Here is a tiny trained network, its code and every weight. The questions are about switching its units off for an input and a class, where a switched-off unit gives its printed mean instead of its output.

import numpy as np


def w(rows, s, z=0):
    codes = np.array(rows[::2]) - 128.0
    scale = np.full(codes.shape[1], s)
    scale[-1] = z or s
    return codes * scale


def norm(h):
    return h / np.sqrt((h * h).mean(-1, keepdims=True) + 1e-5)


def f(y):
    return y / 2 * (1 + np.tanh(0.7978845608 * (y + 0.044715 * y**3)))


def log_softmax(a):
    a = a - a.max(-1, keepdims=True)
    return a - np.log(np.exp(a).sum(-1, keepdims=True))


def net(x, mask):
    res = np.array(x, float).reshape(1, 3) / 4 @ E
    u = 0
    for l in range(2):
        y = f(norm(res) @ A[l][:, :-1].T + A[l][:, -1])
        res = res + np.where(mask[u : u + 4], y, B[l][:, -1]) @ B[l][:, :-1]
        u += 4
    return log_softmax(norm(res)[-1] @ U[:, :-1].T + U[:, -1])


A, B = {}, {}
E = w([
[194,158,159,194,104,122,190,132,72,109],'x0',
[190,166,133,127,179,128,204,254,216,4],'x1',
[113,134,11,176,112,152,61,207,84,73],'x2',
],0.0075)
A[0] = w([
[107,116,118,99,88,168,54,140,126,87,60],'L0N1',
[41,89,126,45,125,136,12,49,152,170,2],'L0N2',
[135,162,136,53,176,124,173,226,254,67,246],'L0N3',
[100,99,218,51,121,128,192,9,171,197,232],'L0N4',
],0.0095,0.0015)
B[0] = w([
[106,52,150,152,213,71,121,70,151,157,159],'L0N1',
[58,170,105,31,55,182,141,170,188,206,221],'L0N2',
[114,137,86,170,87,93,187,182,235,58,253],'L0N3',
[191,182,108,231,254,68,75,143,57,73,244],'L0N4',
],0.0096,0.013)
A[1] = w([
[110,89,143,140,47,167,146,92,98,153,7],'L1N1',
[190,113,211,74,85,188,254,118,105,131,59],'L1N2',
[209,133,200,217,117,143,221,96,47,93,146],'L1N3',
[220,187,182,120,122,154,236,195,164,35,113],'L1N4',
],0.013,0.002)
B[1] = w([
[175,112,145,152,122,89,137,83,111,80,142],'L1N1',
[46,121,85,81,95,140,54,146,148,191,130],'L1N2',
[200,163,196,96,112,161,136,115,129,123,197],'L1N3',
[53,6,75,175,190,140,129,174,138,104,254],'L1N4',
],0.014,0.016)
U = w([
[101,38,100,183,205,157,173,213,179,63,190],'0',
[31,83,113,2,30,200,121,116,166,218,162],'1',
[138,144,162,125,154,110,162,123,159,81,47],'2',
[107,146,170,66,99,123,202,113,124,126,2],'3',
[82,216,89,102,206,119,62,133,111,213,160],'4',
[119,71,97,149,59,106,130,35,79,143,97],'5',
[255,175,225,137,156,148,138,85,62,94,197],'6',
[115,184,120,54,74,149,203,148,207,139,65],'7',
],0.011,0.0052)

Each question gives the input, the list of numbers given to net, and the class t.
The units are the neurons (one row each of A and B). Each row of codes is followed by its name. A weight is (code - 128) times the scale printed after its matrix; where a second scale follows, it is the last column's (A, B and U).
mask holds one flag per neuron, layer by layer. A switched-off neuron (its flag False) gives its mean, the last column of its row in B, instead of its output. The means were averaged over made-up inputs and are rounded, as every weight is.
A unit's drop is (log p(t) with every unit on - log p(t) with that unit switched off) / (log p(t) with every unit on - log p(t) with every unit switched off).
The circuit of an input: a set's keep is (log p(t) with only the set's units on - log p(t) with every unit switched off) / (log p(t) with every unit on - log p(t) with every unit switched off). Starting from all 8 units, units are removed one at a time, each time the one whose removal leaves the highest keep (on an exact tie, the one counted first), for as long as the keep stays at least 0.8.
units of the circuit, in order: the units of the circuit, biggest drop first
most important unit: the unit with the biggest drop
k most important neurons: the k neurons with the biggest drops, biggest first
top k neurons in layer l: the k neurons of layer l with the biggest drops, biggest first
drop of u: that unit's drop, to one decimal
input [-1,-2,-3], class 4: units of the circuit, in order	L0N2; L0N4; L1N4
input [0,-2,-5], class 6: most important unit	L0N4
input [-1,-5,-7], class 4: 3 most important neurons	L0N2; L0N4; L1N3
input [-5,1,2], class 1: 3 most important neurons	L0N4; L0N2; L1N4
input [6,-1,4], class 6: 3 most important neurons	L0N3; L0N2; L1N3
input [-7,-1,8], class 1: units of the circuit, in order	L0N4; L1N4
input [4,-5,7], class 5: 2 most important neurons	L0N4; L1N4
input [-4,-8,-5], class 4: units of the circuit, in order	L0N4; L0N2
input [5,0,7], class 6: units of the circuit, in order	L0N3; L1N4
input [-2,-7,-6], class 4: units of the circuit, in order	L0N4; L0N2
input [2,-3,1], class 5: top 2 neurons in layer 1	L1N1; L1N3
input [3,-8,5], class 5: units of the circuit, in order	L1N1; L0N4; L1N4
input [-7,-1,-8], class 4: units of the circuit, in order	L0N4; L0N2; L1N4
input [-3,-4,7], class 1: top neuron in layer 0	L0N4
input [6,-1,2], class 6: top 2 neurons in layer 0	L0N2; L0N3
input [3,-6,3], class 5: top 2 neurons in layer 0	L0N4; L0N3
input [7,-6,6], class 6: 2 most important neurons	L0N2; L1N4
input [8,-3,1], class 6: 3 most important neurons	L0N3; L0N2; L1N3
input [0,-6,-8], class 6: 2 most important neurons	L0N4; L1N4
input [4,-7,4], class 5: 3 most important neurons	L1N1; L0N4; L1N3
input [-7,-4,1], class 1: units of the circuit, in order	L0N2
input [3,-6,-1], class 4: 2 most important neurons	L0N2; L1N4
input [7,-6,-3], class 6: drop of L0N4	0.0
input [0,-7,2], class 1: drop of L0N2	0.5
input [-2,-7,3], class 1: drop of L0N2	0.2
input [1,-5,-3], class 4: drop of L0N4	0.2
input [-7,-7,3], class 1: most important unit	L0N2
